Below is a small trained network, with its code and all its weights. Each question gives an input and a class and asks what happens when units are switched off, that is, made to give their printed mean instead of their output.

import numpy as np


def w(rows, s, z=0):
    codes = np.array(rows[::2]) - 128.0
    scale = np.full(codes.shape[1], s)
    scale[-1] = z or s
    return codes * scale


def f(y):
    return y / 2 * (1 + np.tanh(0.7978845608 * (y + 0.044715 * y**3)))


def log_softmax(a):
    a = a - a.max(-1, keepdims=True)
    return a - np.log(np.exp(a).sum(-1, keepdims=True))


def net(x, mask):
    res = np.array(x, float).reshape(1, 3) / 4 @ E
    y = f(res @ A[0][:, :-1].T + A[0][:, -1])
    res = res + np.where(mask, y, B[0][:, -1]) @ B[0][:, :-1]
    return log_softmax(res[-1] @ U[:, :-1].T + U[:, -1])


A, B = {}, {}
E = w([
[125,118,81,205],'x0',
[98,85,220,165],'x1',
[246,84,123,117],'x2',
],0.012)
A[0] = w([
[148,172,97,98,151],'N0',
[204,122,139,150,26],'N1',
[179,102,155,138,103],'N2',
[118,98,88,168,25],'N3',
[126,141,107,118,49],'N4',
[147,144,145,135,136],'N5',
[69,148,116,141,40],'N6',
[145,121,132,120,116],'N7',
[143,113,126,139,96],'N8',
[122,133,137,106,20],'N9',
[137,136,41,96,112],'N10',
[138,103,210,176,79],'N11',
[131,127,173,41,64],'N12',
[116,146,134,136,33],'N13',
[89,144,123,115,86],'N14',
[114,133,152,75,71],'N15',
[116,118,74,97,115],'N16',
[126,122,151,68,121],'N17',
[135,125,206,179,124],'N18',
[129,116,163,143,97],'N19',
[103,149,131,131,33],'N20',
[125,119,93,183,71],'N21',
[97,156,137,141,38],'N22',
[176,112,135,143,22],'N23',
[101,152,132,122,27],'N24',
[160,108,122,115,85],'N25',
[119,130,139,94,76],'N26',
[142,130,98,250,61],'N27',
[121,117,100,98,151],'N28',
[68,115,107,136,63],'N29',
[129,139,91,115,117],'N30',
[160,125,129,127,72],'N31',
[139,151,117,126,109],'N32',
[118,108,98,106,163],'N33',
[85,130,120,123,65],'N34',
[139,155,148,90,7],'N35',
[94,121,125,113,94],'N36',
[122,117,140,115,48],'N37',
[118,86,165,160,148],'N38',
[101,139,129,132,59],'N39',
[141,156,111,135,117],'N40',
],0.02,0.0018)
B[0] = w([
[70,164,107,131,195],'N0',
[184,52,78,90,223],'N1',
[165,74,80,95,209],'N2',
[147,144,196,146,174],'N3',
[104,136,122,126,143],'N4',
[133,126,123,123,137],'N5',
[162,65,92,87,200],'N6',
[136,114,123,124,145],'N7',
[135,113,134,114,145],'N8',
[137,123,143,138,130],'N9',
[44,178,87,131,239],'N10',
[53,191,71,136,231],'N11',
[166,158,232,184,208],'N12',
[139,119,116,121,134],'N13',
[151,89,105,112,170],'N14',
[162,140,173,153,166],'N15',
[77,159,108,138,179],'N16',
[158,154,193,160,176],'N17',
[46,176,100,115,220],'N18',
[89,149,106,147,163],'N19',
[142,102,119,97,151],'N20',
[158,153,205,150,188],'N21',
[152,91,103,111,166],'N22',
[163,72,106,94,188],'N23',
[149,97,110,120,155],'N24',
[147,87,116,106,174],'N25',
[143,122,156,140,143],'N26',
[179,170,252,191,246],'N27',
[102,139,129,135,152],'N28',
[173,85,93,116,187],'N29',
[86,153,115,129,169],'N30',
[143,97,111,114,161],'N31',
[110,138,122,120,143],'N32',
[110,139,122,134,147],'N33',
[150,92,109,93,167],'N34',
[128,141,167,154,151],'N35',
[141,102,118,119,151],'N36',
[129,137,131,141,130],'N37',
[71,176,100,130,197],'N38',
[150,106,104,126,151],'N39',
[111,143,124,128,152],'N40',
],0.032,0.011)
U = w([
[35,199,86,139,235],'0',
[180,156,254,189,151],'1',
[174,54,87,93,2],'2',
],0.01,0.0016)

Each question gives the input, the list of numbers given to net, and the class t.
The units are the neurons (one row each of A and B). Each row of codes is followed by its name. A weight is (code - 128) times the scale printed after its matrix; where a second scale follows, it is the last column's (A, B and U).
mask holds one flag per neuron, in row order. A switched-off neuron (its flag False) gives its mean, the last column of its row in B, instead of its output. The means were averaged over made-up inputs and are rounded, as every weight is.
A unit's drop is (log p(t) with every unit on - log p(t) with that unit switched off) / (log p(t) with every unit on - log p(t) with every unit switched off).
The circuit of an input: a set's keep is (log p(t) with only the set's units on - log p(t) with every unit switched off) / (log p(t) with every unit on - log p(t) with every unit switched off). Starting from the 12 units with the biggest drops (on a tie, the unit counted first), units are removed one at a time, each time the one whose removal leaves the highest keep (on an exact tie, the one counted first), for as long as the keep stays at least 0.8.
circuit, biggest first: the units of the circuit, biggest drop first
top k neurons: the k neurons with the biggest drops, biggest first
drop when u is switched off: that unit's drop, to one decimal
input [-8,-6,1], class 1: circuit, biggest first	(N12)
input [6,-3,-7], class 2: top 3 neurons	(N6, N29, N12)
input [-2,1,-2], class 1: top 3 neurons	(N1, N10, N2)
input [-7,1,-8], class 2: top 2 neurons	(N27, N6)
input [-5,8,8], class 0: top 2 neurons	(N11, N18)
input [-6,5,-3], class 1: top 4 neurons	(N12, N10, N15, N17)
input [7,3,-8], class 2: top 2 neurons	(N6, N29)
input [-7,-4,-8], class 2: top 3 neurons	(N27, N6, N14)
input [-4,4,-5], class 2: top 3 neurons	(N27, N10, N6)
input [2,-3,-4], class 2: top 2 neurons	(N11, N18)
input [-1,4,5], class 2: top 2 neurons	(N1, N2)
input [-5,-1,5], class 1: top 3 neurons	(N12, N17, N6)
input [-7,-4,6], class 1: drop when N12 is switched off	4.9
input [-8,-6,0], class 1: drop when N12 is switched off	1.6
input [5,1,-8], class 2: drop when N0 is switched off	0.0
input [-7,8,7], class 0: top neuron	(N11)
